Here is a tiny trained network, its code and every weight. The questions are about switching its units off for an input and a target symbol, where a switched-off unit gives its printed mean instead of its output.

import numpy as np


def w(rows, s, z=0):
    codes = np.array(rows[::2]) - 128.0
    scale = np.full(codes.shape[1], s)
    scale[-1] = z or s
    return codes * scale


def softmax(a):
    e = np.exp(a - a.max(-1, keepdims=True))
    return e / e.sum(-1, keepdims=True)


def log_softmax(a):
    a = a - a.max(-1, keepdims=True)
    return a - np.log(np.exp(a).sum(-1, keepdims=True))


def net(x, mask):
    ids = ['ΔΛβεμπτω'.index(c) for c in x.split()]
    T = len(ids)
    res = E[ids] + P[:T]
    u = 0
    for l in range(3):
        r = res
        for j in range(2):
            rows = slice(2 * j, 2 * j + 2)
            q, k, v = (r @ M[l][rows].T for M in (Q, K, V))
            z = softmax(np.where(np.tri(T) > 0, q @ k.T / 2**0.5, -1e9)) @ v
            o = O[l][rows]
            res = res + np.where(mask[u + j], z, o[:, -1]) @ o[:, :-1]
        u += 2
    return log_softmax(res[-1] @ U[:, :-1].T + U[:, -1])


Q, K, V, O = {}, {}, {}, {}
E = w([
[243,71,161],'Δ',
[178,114,131],'Λ',
[255,215,93],'β',
[175,17,183],'ε',
[151,177,84],'μ',
[131,32,176],'π',
[83,88,144],'τ',
[177,114,124],'ω',
],0.0099)
P = w([
[178,71,130],'0',
[110,162,193],'1',
[132,80,188],'2',
[201,128,80],'3',
[106,194,199],'4',
[162,102,225],'5',
[253,146,66],'6',
[106,216,207],'7',
[144,123,218],'8',
[173,138,32],'9',
[109,225,239],'10',
[147,121,232],'11',
],0.017)
Q[0] = w([
[97,86,164],'0.h0',
[214,72,157],'0.h0',
[75,251,156],'0.h1',
[179,196,184],'0.h1',
],0.013)
K[0] = w([
[47,189,195],'0.h0',
[192,52,86],'0.h0',
[212,122,81],'0.h1',
[241,178,2],'0.h1',
],0.0098)
V[0] = w([
[225,77,50],'0.h0',
[2,39,19],'0.h0',
[80,141,174],'0.h1',
[127,165,144],'0.h1',
],0.0073)
O[0] = w([
[199,114,121,232],'0.h0',
[176,154,81,2],'0.h0',
[109,138,1,57],'0.h1',
[116,138,66,123],'0.h1',
],0.0069,0.0081)
Q[1] = w([
[94,166,159],'1.h0',
[133,111,135],'1.h0',
[147,116,99],'1.h1',
[93,93,10],'1.h1',
],0.014)
K[1] = w([
[116,73,67],'1.h0',
[97,126,79],'1.h0',
[107,85,97],'1.h1',
[132,60,8],'1.h1',
],0.016)
V[1] = w([
[92,190,181],'1.h0',
[95,118,182],'1.h0',
[108,249,150],'1.h1',
[44,82,110],'1.h1',
],0.016)
O[1] = w([
[115,219,141,95],'1.h0',
[133,160,128,142],'1.h0',
[45,144,76,236],'1.h1',
[116,182,250,11],'1.h1',
],0.012,0.011)
Q[2] = w([
[69,83,112],'2.h0',
[219,61,147],'2.h0',
[127,154,120],'2.h1',
[74,2,147],'2.h1',
],0.0077)
K[2] = w([
[117,107,150],'2.h0',
[195,70,157],'2.h0',
[97,148,160],'2.h1',
[143,255,110],'2.h1',
],0.0079)
V[2] = w([
[245,255,66],'2.h0',
[253,224,121],'2.h0',
[122,120,47],'2.h1',
[48,36,118],'2.h1',
],0.0086)
O[2] = w([
[140,2,80,2],'2.h0',
[177,49,183,41],'2.h0',
[115,108,144,201],'2.h1',
[28,195,72,29],'2.h1',
],0.0054,0.009)
U = w([
[169,111,84,169],'Δ',
[171,164,72,129],'Λ',
[164,165,3,2],'β',
[131,117,163,94],'ε',
[106,190,82,158],'μ',
[124,152,195,128],'π',
[133,208,177,58],'τ',
[129,140,100,133],'ω',
],0.012,0.0097)

Each question gives the input, a string of symbols that net reads in full, and the target symbol t.
The units are the heads (2 rows each of Q, K, V and O). Each row of codes is followed by its name. A weight is (code - 128) times the scale printed after its matrix; where a second scale follows, it is the last column's (O and U).
mask holds one flag per head, layer by layer. A switched-off head (its flag False) gives its mean, the last column of its rows in O, instead of its output. The means were averaged over made-up inputs and are rounded, as every weight is.
A unit's drop is (log p(t) with every unit on - log p(t) with that unit switched off) / (log p(t) with every unit on - log p(t) with every unit switched off).
The circuit of an input: a set's keep is (log p(t) with only the set's units on - log p(t) with every unit switched off) / (log p(t) with every unit on - log p(t) with every unit switched off). Starting from all 6 units, units are removed one at a time, each time the one whose removal leaves the highest keep (on an exact tie, the one counted first), for as long as the keep stays at least 0.8.
circuit, biggest first: the units of the circuit, biggest drop first
unit that matters most: the unit with the biggest drop
which heads matter: for each layer, one digit per head in row order, 1 if its drop is at least 0.15 and else 0, layers parted by /
drop of u: that unit's drop, to one decimal
input μ ε ε μ μ Δ μ μ ε μ π ω, target π: circuit, biggest first : [0.h0; 1.h1]
input μ τ μ, target τ: which heads matter : 10 / 01 / 00
input π μ μ ω ω μ ω μ ω, target μ: unit that matters most : 1.h1
input μ τ Δ, target τ: circuit, biggest first : [1.h1; 1.h0; 0.h0]
input μ π μ μ μ μ π Δ ω π τ μ, target τ: circuit, biggest first : [1.h1; 0.h0; 2.h0]
input π μ ε μ Λ Δ Δ μ τ, target μ: circuit, biggest first : [1.h1; 2.h0]
input τ ε β Δ μ π Δ π, target π: circuit, biggest first : [1.h0; 0.h0; 1.h1]
input Δ Δ Δ μ ε μ, target ε: circuit, biggest first : [1.h1; 2.h0; 0.h0]
input Δ ε μ Δ μ τ μ τ π, target τ: circuit, biggest first : [1.h1; 2.h0; 0.h0]
input β π μ Δ μ β, target μ: circuit, biggest first : [1.h1; 0.h0; 1.h0; 2.h1]
input μ μ β ε μ ε μ π Λ, target π: circuit, biggest first : [0.h0; 1.h1]
input μ μ β Δ μ μ β τ Δ, target τ: circuit, biggest first : [1.h1; 0.h0; 1.h0]
input μ μ Λ ε μ β, target μ: which heads matter : 10 / 01 / 00
input ε Δ μ π π ω μ Δ τ, target Δ: unit that matters most : 1.h1
input π μ ω, target μ: circuit, biggest first : [1.h0; 2.h1; 1.h1]
input Δ μ τ μ ω π μ Δ μ μ μ Δ, target μ: which heads matter : 10 / 01 / 10
input μ μ Δ π π Δ ω τ β, target τ: circuit, biggest first : [1.h1; 0.h0]
input π Δ Δ ω π μ, target π: circuit, biggest first : [1.h1; 0.h0]
input Δ β Δ μ, target Δ: circuit, biggest first : [1.h1; 2.h0]
input μ Δ ω μ Λ μ Λ μ μ μ Δ ε, target Δ: which heads matter : 00 / 11 / 01
input μ μ ε μ Δ τ μ β μ Λ β Δ, target β: which heads matter : 00 / 01 / 00
input τ β Λ μ μ μ μ π Δ μ β π, target β: which heads matter : 00 / 01 / 00
input μ Δ π ω μ μ ω π Δ, target π: unit that matters most : 0.h0
input Δ τ μ μ Δ, target Δ: which heads matter : 00 / 01 / 10
input Δ Λ μ μ μ μ β ε, target ε: drop of 0.h0 : 0.0
input Δ μ μ μ μ μ Δ ω ω π μ μ, target μ: drop of 1.h1 : 2.2
input Λ β μ π Δ μ μ Δ μ, target Δ: drop of 1.h1 : 0.7
input μ π Δ μ τ τ Δ τ Δ τ β, target β: drop of 2.h0 : 0.1
